Below is a small trained network, with its code and all its weights. Each question gives an input and a target symbol and asks what happens when units are switched off, that is, made to give their printed mean instead of their output.

import numpy as np


def w(rows, s, z=0):
    codes = np.array(rows[::2]) - 128.0
    scale = np.full(codes.shape[1], s)
    scale[-1] = z or s
    return codes * scale


def f(y):
    return y / 2 * (1 + np.tanh(0.7978845608 * (y + 0.044715 * y**3)))


def softmax(a):
    e = np.exp(a - a.max(-1, keepdims=True))
    return e / e.sum(-1, keepdims=True)


def log_softmax(a):
    a = a - a.max(-1, keepdims=True)
    return a - np.log(np.exp(a).sum(-1, keepdims=True))


def net(x, mask):
    ids = ['αβγδεηθλξπσφψω'.index(c) for c in x.split()]
    T = len(ids)
    res = E[ids] + P[:T]
    u = 0
    for l in range(3):
        r = res
        for j in range(2):
            rows = slice(2 * j, 2 * j + 2)
            q, k, v = (r @ M[l][rows].T for M in (Q, K, V))
            z = softmax(np.where(np.tri(T) > 0, q @ k.T / 2**0.5, -1e9)) @ v
            o = O[l][rows]
            res = res + np.where(mask[u + j], z, o[:, -1]) @ o[:, :-1]
        u += 2
        y = f(res @ A[l][:, :-1].T + A[l][:, -1])
        res = res + np.where(mask[u : u + 4], y, B[l][:, -1]) @ B[l][:, :-1]
        u += 4
    return log_softmax(res[-1] @ U[:, :-1].T + U[:, -1])


Q, K, V, O, A, B = {}, {}, {}, {}, {}, {}
E = w([
[56,155,137],'α',
[115,178,153],'β',
[116,137,111],'γ',
[101,140,115],'δ',
[85,126,99],'ε',
[99,5,210],'η',
[116,143,121],'θ',
[78,167,143],'λ',
[133,147,116],'ξ',
[125,143,113],'π',
[189,127,186],'σ',
[128,133,99],'φ',
[147,156,126],'ψ',
[88,166,150],'ω',
],0.016)
P = w([
[166,190,25],'0',
[174,69,104],'1',
[177,145,75],'2',
[168,195,48],'3',
[206,69,216],'4',
[175,119,209],'5',
[150,197,27],'6',
[155,222,19],'7',
[168,93,219],'8',
[168,238,33],'9',
[162,210,51],'10',
[172,208,153],'11',
[130,206,2],'12',
],0.0044)
Q[0] = w([
[105,225,61],'L0H0',
[88,208,41],'L0H0',
[140,93,254],'L0H1',
[184,136,119],'L0H1',
],0.019)
K[0] = w([
[127,202,49],'L0H0',
[120,251,51],'L0H0',
[56,105,213],'L0H1',
[109,127,86],'L0H1',
],0.018)
V[0] = w([
[28,252,201],'L0H0',
[248,183,157],'L0H0',
[216,148,231],'L0H1',
[202,73,61],'L0H1',
],0.012)
O[0] = w([
[136,3,138,254],'L0H0',
[98,104,39,130],'L0H0',
[143,156,45,149],'L0H1',
[51,117,149,89],'L0H1',
],0.012,0.0034)
A[0] = w([
[79,153,131,148],'L0N0',
[93,8,125,103],'L0N1',
[57,190,137,6],'L0N2',
[108,162,95,185],'L0N3',
],0.012,0.0011)
B[0] = w([
[184,4,128,125],'L0N0',
[237,254,93,254],'L0N1',
[114,32,35,135],'L0N2',
[102,81,233,130],'L0N3',
],0.0066,0.0069)
Q[1] = w([
[83,253,163],'L1H0',
[198,228,124],'L1H0',
[154,79,180],'L1H1',
[160,129,76],'L1H1',
],0.018)
K[1] = w([
[55,157,175],'L1H0',
[193,250,110],'L1H0',
[125,170,102],'L1H1',
[130,80,129],'L1H1',
],0.02)
V[1] = w([
[74,254,130],'L1H0',
[94,144,125],'L1H0',
[54,210,197],'L1H1',
[176,174,119],'L1H1',
],0.0064)
O[1] = w([
[135,63,111,199],'L1H0',
[153,123,124,67],'L1H0',
[204,2,116,9],'L1H1',
[97,139,110,253],'L1H1',
],0.0066,0.0025)
A[1] = w([
[105,124,138,3],'L1N0',
[132,2,47,58],'L1N1',
[105,115,115,107],'L1N2',
[135,24,167,135],'L1N3',
],0.0076,0.0051)
B[1] = w([
[254,201,211,10],'L1N0',
[166,159,180,78],'L1N1',
[173,115,137,66],'L1N2',
[84,152,114,103],'L1N3',
],0.013,0.0014)
Q[2] = w([
[144,151,93],'L2H0',
[177,254,147],'L2H0',
[116,133,13],'L2H1',
[145,89,145],'L2H1',
],0.022)
K[2] = w([
[183,51,180],'L2H0',
[62,61,149],'L2H0',
[82,249,178],'L2H1',
[51,136,44],'L2H1',
],0.018)
V[2] = w([
[254,219,123],'L2H0',
[43,185,198],'L2H0',
[51,201,225],'L2H1',
[78,69,94],'L2H1',
],0.0071)
O[2] = w([
[253,62,113,233],'L2H0',
[67,82,212,186],'L2H0',
[108,65,250,170],'L2H1',
[103,220,111,2],'L2H1',
],0.0062,0.0018)
A[2] = w([
[54,137,77,2],'L2N0',
[126,101,185,50],'L2N1',
[64,98,186,23],'L2N2',
[131,249,175,47],'L2N3',
],0.012,0.0042)
B[2] = w([
[183,6,84,104],'L2N0',
[167,142,34,101],'L2N1',
[86,162,189,202],'L2N2',
[159,45,103,255],'L2N3',
],0.016,0.00098)
U = w([
[213,53,143,81],'α',
[170,250,28,197],'β',
[95,117,77,109],'γ',
[129,132,113,123],'δ',
[114,191,155,252],'ε',
[154,104,141,124],'η',
[115,133,75,86],'θ',
[198,183,125,58],'λ',
[107,87,65,147],'ξ',
[106,114,66,76],'π',
[120,105,2,43],'σ',
[103,68,96,151],'φ',
[104,98,28,18],'ψ',
[177,174,87,18],'ω',
],0.0077,0.0047)

Each question gives the input, a string of symbols that net reads in full, and the target symbol t.
The units are the heads (2 rows each of Q, K, V and O) and the neurons (one row each of A and B). Each row of codes is followed by its name. A weight is (code - 128) times the scale printed after its matrix; where a second scale follows, it is the last column's (O, A, B and U).
mask holds one flag per unit, layer by layer, with each layer's heads first. A switched-off unit (its flag False) gives its mean, the last column of its rows in O or B, instead of its output. The means were averaged over made-up inputs and are rounded, as every weight is.
A unit's drop is (log p(t) with every unit on - log p(t) with that unit switched off) / (log p(t) with every unit on - log p(t) with every unit switched off).
The circuit of an input: a set's keep is (log p(t) with only the set's units on - log p(t) with every unit switched off) / (log p(t) with every unit on - log p(t) with every unit switched off). Starting from the 12 units with the biggest drops (on a tie, the unit counted first), units are removed one at a time, each time the one whose removal leaves the highest keep (on an exact tie, the one counted first), for as long as the keep stays at least 0.8.
circuit, biggest first: the units of the circuit, biggest drop first
top k neurons: the k neurons with the biggest drops, biggest first
top k neurons in layer l: the k neurons of layer l with the biggest drops, biggest first
heads that matter: for each layer, one digit per head in row order, 1 if its drop is at least 0.15 and else 0, layers parted by /
drop of u: that unit's drop, to one decimal
input ε φ ω, target ε: top 3 neurons	L2N2; L0N1; L1N3
input λ λ α η ε, target ε: heads that matter	11 / 11 / 10
input π ω β ψ β σ, target β: circuit, biggest first	L0H0
input β β β ψ π, target β: circuit, biggest first	L0H0; L2H0; L2H1
input β σ φ, target β: heads that matter	10 / 00 / 10
input β β ξ, target β: circuit, biggest first	L0H0; L0N1; L2H0; L2H1
input β α α, target β: circuit, biggest first	L0H0; L0N1; L2H1
input β σ σ, target β: circuit, biggest first	L2H0; L0H1
input β ε ξ, target β: heads that matter	10 / 00 / 11
input β ε δ, target β: circuit, biggest first	L0N1; L0H0; L2H1
input ε ε α ξ β γ η σ, target α: circuit, biggest first	L2N3; L0H0
input β γ ε, target β: circuit, biggest first	L0N1; L0H0; L2H1
input β β β ε ψ, target β: circuit, biggest first	L0H0; L2H1
input β ψ π, target β: circuit, biggest first	L0H0; L0N1; L2H0; L2H1
input ε φ γ, target ε: top 2 neurons	L2N2; L0N1
input ε η β, target ε: top 3 neurons in layer 0	L0N1; L0N2; L0N0
input β ω α θ, target β: top 2 neurons in layer 2	L2N3; L2N0
input ε β γ, target ε: top neuron in layer 1	L1N3
input η ε ε, target ε: top 3 neurons	L2N2; L0N1; L1N3
input β φ β δ, target β: drop of L0N3	0.1
input β β θ, target β: drop of L1N0	0.0
input ε β λ, target ε: drop of L2H0	0.4
